Here is a tiny trained network, its code and every weight. The questions are about switching its units off for an input and a target symbol, where a switched-off unit gives its printed mean instead of its output.

import numpy as np


def w(rows, s, z=0):
    codes = np.array(rows[::2]) - 128.0
    scale = np.full(codes.shape[1], s)
    scale[-1] = z or s
    return codes * scale


def softmax(a):
    e = np.exp(a - a.max(-1, keepdims=True))
    return e / e.sum(-1, keepdims=True)


def log_softmax(a):
    a = a - a.max(-1, keepdims=True)
    return a - np.log(np.exp(a).sum(-1, keepdims=True))


def net(x, mask):
    ids = ['ΞΩαβγδπτψ'.index(c) for c in x.split()]
    T = len(ids)
    res = E[ids] + P[:T]
    u = 0
    for l in range(3):
        r = res
        for j in range(2):
            rows = slice(2 * j, 2 * j + 2)
            q, k, v = (r @ M[l][rows].T for M in (Q, K, V))
            z = softmax(np.where(np.tri(T) > 0, q @ k.T / 2**0.5, -1e9)) @ v
            o = O[l][rows]
            res = res + np.where(mask[u + j], z, o[:, -1]) @ o[:, :-1]
        u += 2
    return log_softmax(res[-1] @ U[:, :-1].T + U[:, -1])


Q, K, V, O = {}, {}, {}, {}
E = w([
[129,120,59,168,103,83,139,4,114,140],'Ξ',
[152,95,118,132,80,73,157,84,101,177],'Ω',
[128,190,195,125,122,115,164,89,110,204],'α',
[154,139,93,111,104,155,90,31,55,91],'β',
[116,131,99,128,82,90,90,120,90,120],'γ',
[45,43,129,119,200,163,176,111,68,72],'δ',
[142,40,80,217,142,165,147,125,68,10],'π',
[166,33,119,139,197,101,84,60,177,91],'τ',
[49,96,126,173,189,155,37,136,149,201],'ψ',
],0.017)
P = w([
[200,227,2,177,217,118,192,160,128,150],'0',
[115,142,42,93,218,47,199,125,88,180],'1',
[134,144,55,138,150,54,175,105,93,151],'2',
[126,82,52,100,132,73,130,87,78,160],'3',
[143,111,112,164,96,75,129,92,103,121],'4',
[144,93,138,166,73,80,101,78,114,92],'5',
[120,54,131,144,76,107,57,74,81,96],'6',
[113,62,209,156,107,77,44,59,122,86],'7',
],0.0085)
Q[0] = w([
[193,145,153,92,147,166,119,227,126,110],'L0H0',
[178,127,127,121,188,197,34,166,136,175],'L0H0',
[105,77,93,179,143,28,136,28,37,212],'L0H1',
[113,158,90,98,131,1,101,106,20,111],'L0H1',
],0.0084)
K[0] = w([
[190,185,48,139,199,84,186,154,56,164],'L0H0',
[128,154,117,167,182,69,137,128,156,219],'L0H0',
[26,55,226,104,13,127,1,127,164,33],'L0H1',
[96,79,167,115,147,179,48,140,233,65],'L0H1',
],0.0064)
V[0] = w([
[143,154,100,134,197,150,44,166,43,69],'L0H0',
[138,115,138,77,161,62,215,172,216,136],'L0H0',
[63,197,120,67,170,87,42,154,176,48],'L0H1',
[151,112,169,57,25,150,152,181,67,1],'L0H1',
],0.0071)
O[0] = w([
[115,183,110,147,73,107,182,98,93,211,155],'L0H0',
[136,194,104,140,65,182,80,217,78,142,75],'L0H0',
[117,171,145,167,27,120,128,92,165,5,115],'L0H1',
[124,145,187,67,96,94,90,135,152,51,7],'L0H1',
],0.011,0.012)
Q[1] = w([
[70,197,131,134,139,254,80,194,185,124],'L1H0',
[89,123,146,104,180,198,152,189,203,118],'L1H0',
[201,230,64,71,141,107,187,105,212,131],'L1H1',
[119,143,112,16,154,188,203,206,238,23],'L1H1',
],0.007)
K[1] = w([
[211,171,44,98,123,135,183,176,133,170],'L1H0',
[127,199,115,80,118,1,194,129,118,137],'L1H0',
[189,203,77,62,89,91,75,151,152,200],'L1H1',
[161,186,42,122,79,99,203,136,45,141],'L1H1',
],0.0075)
V[1] = w([
[202,163,127,47,130,185,169,72,97,70],'L1H0',
[254,97,76,171,69,72,116,129,166,142],'L1H0',
[176,235,109,103,66,107,151,120,12,151],'L1H1',
[190,111,97,183,245,148,84,105,130,111],'L1H1',
],0.0062)
O[1] = w([
[64,102,53,72,143,209,131,99,198,158,54],'L1H0',
[34,129,255,20,175,95,170,192,155,95,161],'L1H0',
[31,119,126,117,167,104,6,16,101,94,86],'L1H1',
[81,136,122,175,82,101,180,121,165,210,255],'L1H1',
],0.0077,0.014)
Q[2] = w([
[136,139,105,176,105,126,147,124,138,127],'L2H0',
[141,91,169,188,175,211,69,186,148,110],'L2H0',
[85,28,98,116,155,162,179,110,165,84],'L2H1',
[127,114,87,128,137,243,83,254,149,121],'L2H1',
],0.0088)
K[2] = w([
[153,102,189,131,200,118,102,150,133,171],'L2H0',
[74,174,66,126,119,110,42,145,108,236],'L2H0',
[254,134,128,82,77,116,151,93,87,74],'L2H1',
[124,180,76,106,167,67,167,65,115,156],'L2H1',
],0.0081)
V[2] = w([
[142,82,132,201,148,192,156,208,125,45],'L2H0',
[175,200,115,97,107,19,75,74,194,122],'L2H0',
[128,131,162,145,177,241,149,43,123,150],'L2H1',
[122,98,2,114,130,66,213,130,129,44],'L2H1',
],0.0061)
O[2] = w([
[116,136,154,108,157,104,160,164,130,161,2],'L2H0',
[80,107,101,179,114,119,204,107,123,45,34],'L2H0',
[192,144,136,63,168,231,142,66,88,157,191],'L2H1',
[128,193,103,126,163,89,160,204,244,133,216],'L2H1',
],0.011,0.0068)
U = w([
[104,105,87,188,199,176,153,179,167,108,104],'Ξ',
[125,49,139,137,167,108,86,160,118,123,207],'Ω',
[122,74,191,136,171,136,96,113,115,116,193],'α',
[111,108,143,100,91,165,148,89,151,124,104],'β',
[81,139,162,143,136,102,112,115,116,87,253],'γ',
[171,155,111,116,75,123,78,121,161,125,132],'δ',
[127,160,166,102,137,73,98,106,135,133,31],'π',
[67,168,118,82,2,162,185,145,152,153,104],'τ',
[162,155,130,107,70,102,169,119,83,114,60],'ψ',
],0.0093,0.0059)

Each question gives the input, a string of symbols that net reads in full, and the target symbol t.
The units are the heads (2 rows each of Q, K, V and O). Each row of codes is followed by its name. A weight is (code - 128) times the scale printed after its matrix; where a second scale follows, it is the last column's (O and U).
mask holds one flag per head, layer by layer. A switched-off head (its flag False) gives its mean, the last column of its rows in O, instead of its output. The means were averaged over made-up inputs and are rounded, as every weight is.
A unit's drop is (log p(t) with every unit on - log p(t) with that unit switched off) / (log p(t) with every unit on - log p(t) with every unit switched off).
The circuit of an input: a set's keep is (log p(t) with only the set's units on - log p(t) with every unit switched off) / (log p(t) with every unit on - log p(t) with every unit switched off). Starting from all 6 units, units are removed one at a time, each time the one whose removal leaves the highest keep (on an exact tie, the one counted first), for as long as the keep stays at least 0.8.
units of the circuit, in order: the units of the circuit, biggest drop first
most important unit: the unit with the biggest drop
which heads matter: for each layer, one digit per head in row order, 1 if its drop is at least 0.15 and else 0, layers parted by /
input α ψ Ξ α β Ξ Ξ, target β: units of the circuit, in order	[L0H0 L1H0 L2H0 L2H1]
input γ ψ β Ξ γ, target γ: which heads matter	11 / 01 / 10
input Ξ Ξ Ξ Ξ δ Ω, target δ: which heads matter	00 / 10 / 00
input Ξ π τ ψ Ω ψ γ β, target ψ: units of the circuit, in order	[L1H1 L1H0]
input τ ψ τ γ Ω Ξ, target γ: most important unit	L0H0
input Ξ Ξ π Ξ, target π: units of the circuit, in order	[L0H1 L2H0]
input ψ γ Ω β, target γ: units of the circuit, in order	[L0H0 L1H1 L0H1 L2H0]
input β γ Ξ δ Ξ β Ω, target β: units of the circuit, in order	[L1H0 L0H0 L2H0 L0H1]
input ψ ψ ψ Ξ γ β, target γ: which heads matter	11 / 01 / 11
input γ Ξ Ξ, target γ: which heads matter	01 / 01 / 10
input ψ Ω ψ π Ξ δ γ, target δ: units of the circuit, in order	[L1H0 L0H1]
input β δ γ, target δ: units of the circuit, in order	[L1H0 L2H0]
input γ Ξ β δ τ α Ξ, target τ: which heads matter	00 / 11 / 00
input Ω Ξ γ, target γ: units of the circuit, in order	[L1H1 L0H1 L2H0]
input π Ξ γ τ Ξ γ α, target γ: units of the circuit, in order	[L0H1 L0H0 L1H1 L2H0]
input Ξ δ τ β β, target τ: which heads matter	00 / 10 / 01
input Ξ τ τ τ β, target τ: which heads matter	00 / 11 / 00
input γ γ δ Ξ α γ τ α, target τ: units of the circuit, in order	[L1H1]
input γ δ β, target δ: which heads matter	00 / 11 / 00
input Ξ Ξ β γ Ξ Ξ δ ψ, target Ξ: most important unit	L1H1
input Ξ Ω Ω β Ξ Ξ τ Ω, target τ: units of the circuit, in order	[L1H1 L1H0]
input β Ξ Ξ Ξ, target Ξ: which heads matter	10 / 00 / 01
input Ξ Ξ Ξ Ω Ξ, target Ω: units of the circuit, in order	[L0H1 L0H0]
input Ω α α, target α: units of the circuit, in order	[L2H1 L1H1]
input π Ξ β, target π: which heads matter	00 / 01 / 01
